[[100 131 128 126]
 [135 139 118 123]
 [104 139 126 122]] gives 122

[[122 145 105 137 128 119 137]
 [109 130 123 127 115 132 127]
 [151 151 133 143 122 132 143]] gives 143

[[128 126 123 132 127]
 [129 131  99 130 129]
 [131 127 119 127 129]] gives 129

[[130 137 106 126 141 138]
 [132 136 122 126 116 126]
 [127 133 122 129 133 126]] gives 126

[[142 140 111 125 127 150]
 [140 133 116 104 122 143]
 [144 132 112 112 126 143]] gives 143

[[142 139 141 124]
 [122 112 100 150]
 [144 127 126 128]] gives 128

[[112 133 143 130 117]
 [136 140 115  99 131]
 [124 136 130 144 101]] gives 101

[[132 138 139 111 105 129 115]
 [130 125 128 111 104 128 115]
 [131 118 119 128 110 127 131]] gives 131

[[123 138 138 123 138 138 138]
 [116 153 152 116 152 152 153]
 [135 112 113 136 113 113 112]] gives 112
---
[[135 122 130 132 117]
 [131 112 134 129 120]
 [130 118 152 132 130]] Answer: 112

[[104 152 105 106 150]
 [138 114 143 145 111]] Answer: 114

[[128 149 112 125 120 106]
 [152 128 109 114 122 129]] Answer: 128

[[126 123 123 127]
 [150 124 138 135]
 [127 124 123 126]] Answer: 124

[[107 149 106 105 151]
 [116 140 116 114 141]] Answer: 140

[[114 133 144 134 116]
 [124 127 125 138 144]
 [151 130 120 101  99]] Answer: 127

[[141 141 142 108]
 [115 115 117 152]
 [139 139 139 104]] Answer: 115

[[117 130 148 134 115 137]
 [140 136 131 133 138 150]
 [131 123 142 141 103 128]] Answer: 136

[[116 137 136 100]
 [116 140 121 116]] Answer: 140
---
[113 133 151 114] ⇒ 133

[[156 101 157 157  99]
 [151 106 151 152 104]] ⇒ 101

[135 156 142 141 145] ⇒ 156

[116 152  99 119 139 154 121] ⇒ 152

[[122 137 127 110]
 [112 105 106 123]] ⇒ 137

[137 157 128 135 129] ⇒ 157
---
[[122 136 133 133 123 130 118]
 [147 119 140 132 106 137 142]] ==> 106

[105 138 138 122] ==> 138

[102 107 105 120 109 144  99] ==> 109

[145 113 127 112  98 105 133] ==> 98

[[101 132 137 125 136 118 139]
 [127 123 130 119 130 124 111]
 [155 125 126 123 121 118 122]] ==> 121

[127 120 105 117 119 121] ==> 117

[[127 143 130 136]
 [121 129 135 112]
 [133 115 102 130]] ==> 115

[117 129 109 126 154 114 128] ==> 154

[[ 99 131 107 133 108 111]
 [128 126 129 126 129 126]] ==> 126
---
[[126 131 127 125 135 130]
 [112 136 101 124  99 151]
 [143 126 140 135 117 115]] ⇒ 101

[[116 147 117 148 132]
 [128 135 152 122 134]] ⇒ 152

[[134 108 152 125 120 131 146]
 [100 126 131 122 127 101 132]] ⇒ 131

[[104 131 131 130 137]
 [121 125 128 120 156]
 [123 125 124 123 147]] ⇒ 128

[[134 128 147 127 149 104 124]
 [139 127 125 138 114 145 144]
 [120 118 125 133 125 131 108]] ⇒ 125

[[116 141 123 132 122]
 [112 123 154 106 134]
 [117 123 136 122 137]] ⇒ 154

[[120 140 140 140 130]
 [135 127 138 135 123]
 [106 128 133 125 122]] ⇒ 138

[[153 104 158 115 121 126 125]
 [140 113 139 120 136 114 129]] ⇒ 139

[[107 102 112 131 133 129]
 [130 127 129 124 128 120]] ⇒ 129

[[129 102 124 129]
 [122 137 127 122]] ⇒ 127
---
[143 109 102 120]	143
[103 122 116 118 157 135 114]	103
[114 129 119 112 149]	114
[125 149 155 120 144]	125
[148 155 153 133 106]	148
[117 148 138 158 147]	117
[119 102 154 152]	119
[116 105 132 134]	116
[117 138 113 107 152 100 120]	117
---
[[140 112 118 152 123 112]
 [127 139 154 142 116 109]
 [132 127 150 102 153 131]] >> 153

[142 123 113 127 103 121] >> 103

[138 135 134 105 119 154] >> 119

[102 134 117 120 127 150] >> 127

[135 133 121 104 117 126] >> 117

[130 109 143 155] >> 143

[126 134 139 125 129 115 154] >> 115
---
[[103 110 124 130]
 [149 135 155 133]
 [124 143 147 128]] yields 124

[[129 156 106 146  98 120]
 [110 141 105 110 143 143]
 [147 133 139 127 136 104]] yields 106

[[119 124 136 122 125 145 113]
 [135 142 137 103 115 126 146]
 [121 124 103 143 127 121 144]] yields 136

[[136 143 144 100 120]
 [126 132 129 135 125]
 [126 132 129 130 127]] yields 144

[[149 128 130 132 127 134]
 [108 128 133 128 133 111]
 [148 127 129 131 127 138]] yields 130

[[129 138 120 141 127 127 129]
 [131 154 131 115 128 130 129]
 [127 134 143 126 129 127 126]] yields 120

[[125 105 108 127 134 121]
 [115 126 140 122 136 145]
 [130 139 131 132 120 123]] yields 108
---
[[103 120 114 149 108 117]
 [125 127 132 129 131 125]
 [137 136 147 117 116 134]] → 116

[[129 132 116 130 127]
 [131 145 132 149 126]
 [124 132 119 128 128]] → 128

[[123 146 128 150 128 152]
 [131 125 138 112 129 123]
 [124 112 128 127 122 118]] → 122

[[126 112 146 126 116]
 [126 125 152 127 117]
 [126 122 115 122 119]] → 122

[[123 136 143 131]
 [115 141 115 136]
 [117 130 148 106]] → 148

[[109 150 124 127]
 [110 151 125 127]
 [108 145 123 124]] → 123
---
[[120 130 121 112 132 141 128]
 [124 137 128 103 135 101 111]
 [128 120 126 141 122 152 144]] gives 128

[[136 117 134 149 126]
 [155 117 115 139 123]
 [132 110 124 137 131]] gives 132

[[106 117 117 131 111 142 120]
 [129 145 150 118 140 123 130]
 [114 113 123 123 116 137 119]] gives 114

[[126 125 136 129 136 100]
 [118 129 137 129 121 111]
 [138 129 131 128 126 116]] gives 138

[[157 105 112 119 133]
 [142  99 130 121 130]
 [147 114 124 116 149]] gives 147

[[156 141 131 138]
 [120 130 126 121]
 [102 125 118 119]] gives 102

[[132 128 132 128 132 127 150]
 [128 133 139 135 132 132 130]
 [131 130 137 136 130 127 137]] gives 131
